[-263 -256   15 -153   -5 -101 -101   -8   11   -6 -153  -70  350  151
   50   92   48   23   41   22   43   88   32    9   97  -84   94  190
   96  -56  179  -59   13]
Pudan
[ 427   58  202   45 -160 -105    2  -33 -143  126  134 -196 -578   65
   45 -191  165   75   -2  379  161 -142  441  -32   57   67 -127  122
  116 -329 -388   94  -81]
fufas
[-315 -230  -58  -33   53 -169 -162  -97 -109  -52 -125 -147  236   33
   23    1   11   -3  176   98   15   40  -34   30   44   59  146  249
   93   58  101  -50   30]
kavof
[  59 -510    8   41 -834  -87 -321  161 -146  107   44 -349 -263  189
 -176 -216  175 -125  438  307 -356  -90  -91  319  -61  353  -56 -608
 -349 -398  -57   -5   32]
Tuf
[ 292 -118 -168  -28 -514  360  -13 -101  -33  116  160 -374 -605   45
 -577 -412  243   47  300  657 -155  -74  -79  168   -4  214   75 -117
 -409 -589 -178 -148  -42]
kavof
[-182 -244  222 -111 -899 -134   14   68  166  -22  178 -265 -160  196
 -194  -81  228  135 -187  223 -116 -100  -79  175  183  361 -136 -359
  -30 -759  -87  -53  -89]
Tuf
[-172 -228  110  -48 -162  -89 -132   -3  -68  -80  -66  -65  189 -190
   35   33  116  -54  161   47  -17  206 -119  202   70   57   47   55
   -2 -171   60 -155   -8]
Fir
[-281  -55 -136  -90   68 -200 -113   63  -28  -97 -308 -170  277   11
   11  -34  -92  -24  151   32  104  -25  242  -70   81  -76  194  198
  -30  323  -18    7  129]
fufas
[-163 -124  124  -75 -183  -12 -295  -91    0  -26 -121 -426  145 -139
   90 -175  -83  -81  256   96    5  135  -19   48  -42   49   34  141
  106 -144  -20    3    0]
dasab
[-182 -274   90   80 -133  -18  -21   19    6 -147 -175 -179  200 -183
   43   11  -35  -79  171   48  -75  212   -2  -30    6   27   57  104
   32  122   12  -85   26]
sanen
[-204 -294  295    5  -74  -34 -104 -153   25 -119 -195 -247  308   14
   25   -5  -62  -31  215  162  118  136   28  154  145   61   42  175
   65  -34   53  -48   -3]
Pudan
[-103  123  489  132 -490  156   77 -317  200 -109 -137 -374  178  -86
  -99 -299 -441 -300   95  261  362 -323 -132  271   26  379   85  -82
  -62  113 -486  202  -10]
Fir
[-255 -244  -71  -32  -55   45 -166  -42   27 -111 -133  -91  261  -82
  140   94   21  -64  131  -30  -40  102   -9   60   51   31   42   47
  111  -93   66 -115   69]
Kez
[-257 -192  109  -59 -101  -52 -136  -66  -30 -105  -41 -234  341   41
  -74 -108  -17  -70  227  113   86  126 -112  177   63  101   15  249
   86  -94   70  -25   31]
Pudan
[-348 -336  -41    9 -680  134  -61  -37   29   73  -22 -397   18  193
  -92 -137   57  209 -473  567 -445   50 -138  474 -164  375    5  -18
   27 -713 -104   83 -101]
kavof
[-288 -375  241  241 -174  413   42 -373   23 -135 -199 -360  171   29
   47 -182   86  -16   85  316  183  -84  201  184  129  334  190  264
 -131 -109  -13   27  154]
Fir
[   6  -35  340 -188 -382  -20 -209 -273  220  253 -119 -569   -5  299
 -107 -387 -245  -65  189  389  -42 -332  113 -276 -101  365  266  150
  -45 -171 -444  155  -18]
kavof
[  57   99  539  195 -526  515   -1 -142   79  -18   32 -601 -304  -60
 -313  -90  186 -120  146  -27  -38 -151  413  558   -8  150  386 -444
 -120 -300  141  -13  156]
Fir
[ -13  -54  394 -101 -326   -3 -146 -210  137  107 -124  -37 -136  284
 -112  -16    6  226 -147  405  118  127  405  319   -8  171  -78  -43
 -123 -500  100  -38 -189]
Pudan
[-190 -171  -39   -3  -12   54 -127  -73   31 -116 -143 -165  191   39
  -61  -21  -71   21  129  117    4  141  139  230   43   32   48  153
   71   43  100  -33   20]
suvok
[-359    7  -89 -279  121 -607 -259 -108  311   88 -523 -130  235  -56
   16 -277 -287  -75  198  -78   94 -293  414 -236 -243  -47  506   38
 -147  249   15   62   57]
Fir
[-194 -254  -13 -101   10   58 -146  -57 -170  -48 -108   60  233  -30
  110   33  -31   -1  107    2   93  -99   75    3  120  -25  259  186
   67   13  -99  -26    4]
suvok
[-241 -232  -18  -67 -185  105 -113  -66  -64  -68 -145  -69  248  -62
   -6   -8    5    2   96   59  150  147   92  245   99  -28   74  122
   62 -178  132  -57   20]
suvok
[-259 -129    2 -101 -143 -172 -139 -178   77   67 -170 -286  250  -45
  -36 -157 -121  -14  236  112   90  137 -105   72    8  113   34  232
  120  -21   97  -38    4]
suvok
[ 178  196  -51 -319 -254 -176   -3 -170  224 -133 -464  173  130  171
  280 -119    0  173   86  323  221 -329  625 -287   36    4  117  -58
 -358   32 -123  136   35]
Pudan
[-283 -167   -5  -37  -49 -194 -178    5   28  -39  -93 -217  276    1
    9  -32   19  -73  117   17   11  116  -49   33 -111   41   54  200
  119    8  -22  -63   33]
dasab
[-317 -153   49   72  -31  -58    1   11   47   15 -160 -309  199  -83
   19  -72   -6   14   43  -66 -147  172   88   90  -10   44  208  190
  171   49  179   -1   32]
Kez
[ 154   24  -98 -255 -726  406   60  -24 -192 -161   33 -140   72    7
  -14  -52  348  139   43  344    4 -170  179  144   65  -39  205 -142
 -230 -521   73   -4  108]
kavof
[ 245   61 -148 -182 -184    8 -146 -172   -4  -54 -122 -334 -128  153
  325 -388  -84 -336   41  659  -39 -385  235 -332 -263   75   60   22
  -44    0 -525  -44  159]
fufas
[-237 -141  -17   -3    1 -160 -227  -79   33  -45 -215  -76  232   88
   42   20  -26  -43  217    3  -65   99   83   46  -29   48  147  111
   45  192  156  -39   82]
sanen
[ 446   43 -224 -191 -275  224   78   45  164 -396  176  -38  268  134
  146   60    2 -210  -70  307  -92 -134  150  304  -36  -90  279 -150
  -95  402  123   -9   68]
Fir
[-291  -82  153  -72  -23   67 -148 -195  104   20 -268 -358  250  -24
   91 -105  -91  -11  164  -69   10   64   57  142   63  -43  113  235
  181  -72  102    3   -7]
sanen
[-195  -52  102  170 -226  190 -227 -235 -183 -264 -292 -120  390  327
  -94   32  -43 -173  317  328  186 -299  184  562   70  241  176 -118
  -66  236  103   31  327]
Tuf
[ 564  477   36  -81 -107  -70   50 -303   73 -142  -60  100 -203  150
  280  -95  293  127 -155  457   41   -3  352  202  -93  -36 -159 -249
 -300 -203  -54  -77  143]
fufas
[ 260  347  671  -17  -68  589  123 -415  517   -1 -219 -323 -370    2
 -214 -134   -7  -53 -229 -147  244 -181  399  337  442  121 -138 -501
 -348 -496  -89 -192  -54]
dasab
[-215 -110  -42  -37   16  -54 -199 -108  169   -6 -199 -169  156  108
  -62  -57 -110   -1  158   96   -9   16  196  121    1  126  263  162
  -55  230  186   24   26]
Fir
[-158  336  290 -234 -352  404 -137 -358  107  -17 -161 -450  259  212
  122  -49  -32  149   17  -41    0 -324  151  328  -14   -6  -29 -182
  122 -558  120  115   71]
Kez
[-344 -237  -97  -56 -151 -127 -145  -13  -39  -28 -170 -193  190 -138
   86  -72   12   -8  140    2   89   15  -25  -26   37   27  148  173
   42    3   43  -13  -13]
dasab
[-153  -31  135 -123  147   18 -176 -172  156    9 -261 -284  252  -42
   16  -71 -176  -28  185   42  126   87   71  114   55   34   -5  263
   42   22  -61  -20  -20]
Pudan
[ 650 -236  273 -216 -633 -275  -92 -186 -150   47  453  -40 -361    2
   46 -173   76  -62  -32  601   86 -199  -20   38   18  201    3 -370
  -42 -555  -88  -93 -128]
Kez
[-311 -183  108  -22 -118  -81 -244  -47  -37   -7 -209 -218  205    1
  127  -43   35   30  105  -90   65   51  128  110  183   -9  230  126
   91  -49   45   88   31]
dasab
[-165  -34 -321 -104 -261 -270 -310   53 -172  -72 -270 -423 -145  177
  -17 -276   65   60   52  343 -229 -127  588  326   32  129  309 -182
 -228  255  -20  180  178]
suvok
[-128 -192 -141   44   20  -79  -42   28   -2  -28  -41 -129  189  124
  -47   -2  -30  -56   44  141  -92  152  -25   62  -39   23   26  107
   50  169   88  -37   58]
Kez
[  25    9   83 -230 -440  540 -105  108 -364 -316  112 -227  269   99
  -72  -46  183 -163  169   67   16  -77   70  320  246 -348  212  -74
   92 -305   69  -23  145]
sanen
[  69 -309  -22  -90 -798  244 -396 -239 -183  208  154 -243 -158  487
   95  -19  268  124  419  262  -27 -551  163  104  116  232  469  -66
  148 -338  130  273   95]
sanen
[-242  -35  223  -58 -297  126 -187  -63  150 -220 -185 -177   41  351
  -55  133 -106   73 -402  300 -167 -151  268  349  192  213  -34 -373
  -45 -226 -116  -39   41]
Tuf
[-388  -62  165   12   42  -12 -184 -120  -35  -27 -296 -273  335  -46
   62   -1  -42   47  206  -71   91  145  112  203   55  -24   99  262
  204  -54  194   69   77]
Pudan
[-180 -226 -100   17 -102  -61 -141   11  -14  -57 -152  -74  242 -112
  116  -60   22  -37  174   92  -83  151   20    8  -90   51  178  189
   26   30  150   24   78]
Fir
[-155 -106 -183  -77   78  -87  -93  111  -69  -97 -162 -106  345   68
 -102  -57 -125 -140  181  104  127  -16  102  -48    0  -53  108  287
   24  278  -23  -24  141]
fufas
[  17    6  197   85 -687  319  -16   27  149   92   85 -264 -107  302
 -271 -126   90  -77 -106  315   40   67  117  339   -3  184  -13  -82
   42 -457 -150  148   44]
Fir
[-162  318    2  160 -112  233  -85 -304   76   44 -310 -327 -210   87
 -206 -265 -157  -29   62  392  113  -12  141  179  100  183  193   78
 -119  139 -157  122  113]
kavof
[ 192 -227  -20   61 -601  257  209  139 -104 -235  173 -336 -355  -23
 -100 -116  253  -90 -152  493 -446  -85  122  368  -62  218  114 -435
 -285  -80 -230 -197  -52]
suvok
[-350  -85   20  -11  -22  136 -113 -121   38   52 -194 -278  239  -95
   52  -16  -73  -36  132 -179   16   60  -21  108    1    4  139  110
  119   12   57   -9   67]
suvok
[-384 -107  -50 -128   79  -60 -109  -52  108  -26 -238 -234  333   13
   33   41  -90  -17   70 -114    1   53   -3   11  156  -30  175  243
  161  101  126  -32    0]
kavof
[-328  -74 -227  -69   81 -162 -151  -43   24 -130 -214 -149  381    3
  187   48  -60  -81  121   14  -76  129  -25   -3  -50  -22   98  102
   43  342   97  -68  123]
Kez
[-331 -286  146  -18 -143   64 -195 -102   -3   35 -159 -259  116  -64
  159  -78  -47   -5   28  -22   -9 -118  140  128  118  165  249  157
  130 -212   19  -10   -4]
fufas
[-256  323 -266 -184 -188    9 -102  156 -311 -216 -243 -130  165  202
  204   47  219 -211   15   47 -159 -548  499  270  -35   98  422 -136
   -9  496    3   16  235]
Pudan
[ -45   70   72 -117 -740 -147  -74   27  -31 -181  -73 -241    1  -96
 -127 -207  106 -252  278  372 -151   95 -196   34  -49   86  117 -333
 -160  -96 -137 -195  110]
sanen
[ 197  -35 -463 -236 -318  -48 -155  177 -162  177  121   36  -82  254
  201 -123  275 -163 -139  -63 -221 -140   52   76 -183 -297  374 -593
 -431   24  133  135  194]
Pudan
[ 644   37  103 -627 -299 -316 -178 -162  217 -224  141   61  -92 -138
   55 -210 -157 -145   90  509  315 -143  294 -226  -80  -53  -17 -322
 -426 -229 -190 -246 -135]
Pudan
[ 299 -126 -247   28  -27 -343  194 -255  540 -217 -180   97  195   42
  103  -74  165   18  137  369 -111  207  -77   26 -149   33  219 -142
 -466  371  148 -168  115]
Pudan
[ 844  446  478   60 -505  283  295  -57  224   15  -15 -492 -177 -123
 -256 -213 -135 -119  482  312  235  -70  198 -226   25 -140  102  102
  166  129 -455  243   76]
sanen
[ -64   25 -145 -180 -201  -33 -315 -116  174  -49 -138 -423 -408  365
   45 -222  -29  -74 -202  402 -252 -355  430  -61  148  151  114 -198
   56 -114 -292   48   65]
sanen
[ 209  -77 -132 -285 -472  -72 -191  -76 -171  -29  198  -54  367   81
  336 -135  265 -127  -13  223 -103  221  -84   96 -178  165  -14 -107
 -201 -174  152  -73  221]
suvok
[-380 -211  262  -27  -93  151   16  296 -264 -237 -414 -104  374   35
  350  133   40 -155 -412 -140 -226  -79  586  -50  218  -17  219 -182
  -40  143  -13   42  184]
Pudan
[-333 -126   96  -17 -183   19 -224  -84 -118  -86 -203 -156  165   -5
   48   55   15   34  110   34  -40   13   90  249  150   52  152   91
  182  -80  130   -9   29]
sanen
[-309 -215   -7  -10 -239   52  -79   53  -88  -32 -214 -202  351   91
   -7  -20   67 -124  174    0  106  -52   34   -6   77  -12  154  142
   75   33   54   12  121]
dasab
[  -2 -297  197  116 -610 -276  222 -182   20   56  131  -52   32  148
 -106  -74  165  -50   67  219  262 -365  -47  154   83  462  329 -160
 -219  146   47   64   31]
Pudan
[ 144  316  347 -385 -531 -116 -112 -336  -57 -220 -180  -71  145  -45
  425  -58  117  -10  -80  416  330  -97  375  159  154   -2   27  -80
   57 -427  -71  -76    0]
kavof
